Here is a tiny trained network, its code and every weight. The questions are about switching its units off for an input and a target symbol, where a switched-off unit gives its printed mean instead of its output.

import numpy as np


def w(rows, s, z=0):
    codes = np.array(rows[::2]) - 128.0
    scale = np.full(codes.shape[1], s)
    scale[-1] = z or s
    return codes * scale


def f(y):
    return np.maximum(y, 0)


def softmax(a):
    e = np.exp(a - a.max(-1, keepdims=True))
    return e / e.sum(-1, keepdims=True)


def log_softmax(a):
    a = a - a.max(-1, keepdims=True)
    return a - np.log(np.exp(a).sum(-1, keepdims=True))


def net(x, mask):
    ids = ['ΛΨδμξτ'.index(c) for c in x.split()]
    T = len(ids)
    res = E[ids] + P[:T]
    q, k, v = (res @ M[0].T for M in (Q, K, V))
    z = softmax(np.where(np.tri(T) > 0, q @ k.T / 3**0.5, -1e9)) @ v
    res = res + np.where(mask[0], z, O[0][:, -1]) @ O[0][:, :-1]
    y = f(res @ A[0][:, :-1].T + A[0][:, -1])
    res = res + np.where(mask[1:17], y, B[0][:, -1]) @ B[0][:, :-1]
    return log_softmax(res[-1] @ U[:, :-1].T + U[:, -1])


Q, K, V, O, A, B = {}, {}, {}, {}, {}, {}
E = w([
[253,80,161],'Λ',
[128,39,229],'Ψ',
[103,142,89],'δ',
[123,145,142],'μ',
[146,173,193],'ξ',
[203,156,214],'τ',
],0.022)
P = w([
[160,82,70],'0',
[157,200,173],'1',
[82,51,133],'2',
[158,218,159],'3',
[74,57,138],'4',
[157,233,147],'5',
[65,65,140],'6',
[155,243,147],'7',
[68,63,149],'8',
[151,254,138],'9',
[61,65,155],'10',
[159,246,132],'11',
[65,70,162],'12',
[181,210,127],'13',
],0.0079)
Q[0] = w([
[242,76,29],'h1',
[174,96,129],'h1',
[251,161,136],'h1',
],0.012)
K[0] = w([
[196,84,117],'h1',
[254,203,228],'h1',
[231,74,204],'h1',
],0.0068)
V[0] = w([
[196,253,63],'h1',
[69,171,78],'h1',
[143,181,119],'h1',
],0.0059)
O[0] = w([
[175,71,43,85],'h1',
[146,36,83,2],'h1',
[255,141,182,120],'h1',
],0.0076,0.0045)
A[0] = w([
[156,160,95,135],'n1',
[34,98,109,76],'n2',
[146,246,85,75],'n3',
[161,93,132,114],'n4',
[79,150,154,133],'n5',
[209,155,103,104],'n6',
[58,158,160,147],'n7',
[216,122,58,2],'n8',
[28,29,113,87],'n9',
[211,126,183,141],'n10',
[186,87,133,203],'n11',
[110,13,11,78],'n12',
[143,174,10,220],'n13',
[124,179,151,170],'n14',
[185,185,95,96],'n15',
[108,127,198,77],'n16',
],0.012,0.0069)
B[0] = w([
[149,170,122,144],'n1',
[161,148,128,140],'n2',
[82,107,137,173],'n3',
[149,120,104,152],'n4',
[179,120,127,169],'n5',
[99,155,137,164],'n6',
[178,115,138,185],'n7',
[123,163,101,138],'n8',
[148,204,93,171],'n9',
[119,147,108,249],'n10',
[109,119,142,194],'n11',
[118,88,251,142],'n12',
[137,105,76,155],'n13',
[110,90,88,198],'n14',
[101,130,135,160],'n15',
[117,115,109,204],'n16',
],0.016,0.013)
U = w([
[189,238,106,65],'Λ',
[247,185,109,41],'Ψ',
[105,90,180,248],'δ',
[135,138,64,220],'μ',
[78,184,155,105],'ξ',
[165,190,133,4],'τ',
],0.012,0.0029)

Each question gives the input, a string of symbols that net reads in full, and the target symbol t.
The units are the heads (3 rows each of Q, K, V and O) and the neurons (one row each of A and B). Each row of codes is followed by its name. A weight is (code - 128) times the scale printed after its matrix; where a second scale follows, it is the last column's (O, A, B and U).
mask holds one flag per unit, heads first, then neurons. A switched-off unit (its flag False) gives its mean, the last column of its rows in O or B, instead of its output. The means were averaged over made-up inputs and are rounded, as every weight is.
A unit's drop is (log p(t) with every unit on - log p(t) with that unit switched off) / (log p(t) with every unit on - log p(t) with every unit switched off).
The circuit of an input: a set's keep is (log p(t) with only the set's units on - log p(t) with every unit switched off) / (log p(t) with every unit on - log p(t) with every unit switched off). Starting from the 12 units with the biggest drops (on a tie, the unit counted first), units are removed one at a time, each time the one whose removal leaves the highest keep (on an exact tie, the one counted first), for as long as the keep stays at least 0.8.
units of the circuit, in order: the units of the circuit, biggest drop first
unit that matters most: the unit with the biggest drop
top k neurons: the k neurons with the biggest drops, biggest first
drop when u is switched off: that unit's drop, to one decimal
input Λ τ τ ξ, target ξ: unit that matters most	n3
input δ δ Ψ Ψ Ψ Ψ μ Ψ μ τ ξ τ Ψ, target Ψ: units of the circuit, in order	n9; n3
input μ Ψ ξ, target Ψ: top 3 neurons	n7; n3; n5
input ξ Ψ Λ ξ ξ Λ δ, target Ψ: top 3 neurons	n9; n2; n3
input Λ ξ Ψ μ, target δ: top 4 neurons	n9; n3; n10; n14
input Ψ Ψ Ψ δ Λ ξ ξ Λ Λ Ψ Ψ δ Ψ μ, target δ: units of the circuit, in order	n3; n9; n10
input δ μ τ Ψ Ψ Ψ Ψ δ δ, target δ: top 2 neurons	n12; n10
input Λ Ψ Ψ Ψ Ψ Λ δ, target Λ: units of the circuit, in order	n9; n14; h1
input μ μ Ψ Λ Λ Ψ τ Λ, target Λ: units of the circuit, in order	n8; n10; n6
input Ψ Λ Λ Ψ ξ, target Ψ: top 3 neurons	n7; n5; n11
input δ δ μ Λ ξ μ Ψ τ Λ δ, target μ: top 2 neurons	n13; n3
input τ ξ Λ Λ τ Ψ Λ ξ δ ξ, target ξ: top 2 neurons	n3; n15
input τ μ δ Ψ τ δ Ψ ξ, target δ: top 3 neurons	n3; n9; n14
input μ Ψ Λ Ψ τ Ψ δ Ψ Λ Λ Ψ, target Λ: units of the circuit, in order	n9
input Λ τ δ Ψ Ψ Λ ξ ξ ξ Λ δ, target Λ: drop when n3 is switched off	0.1
input Ψ Ψ Ψ Λ μ Ψ Λ Λ Ψ ξ, target δ: drop when n9 is switched off	0.2
input μ Ψ τ Ψ Λ Ψ μ, target Ψ: drop when n9 is switched off	0.0
input Λ δ τ Ψ τ δ δ, target δ: drop when n10 is switched off	0.2
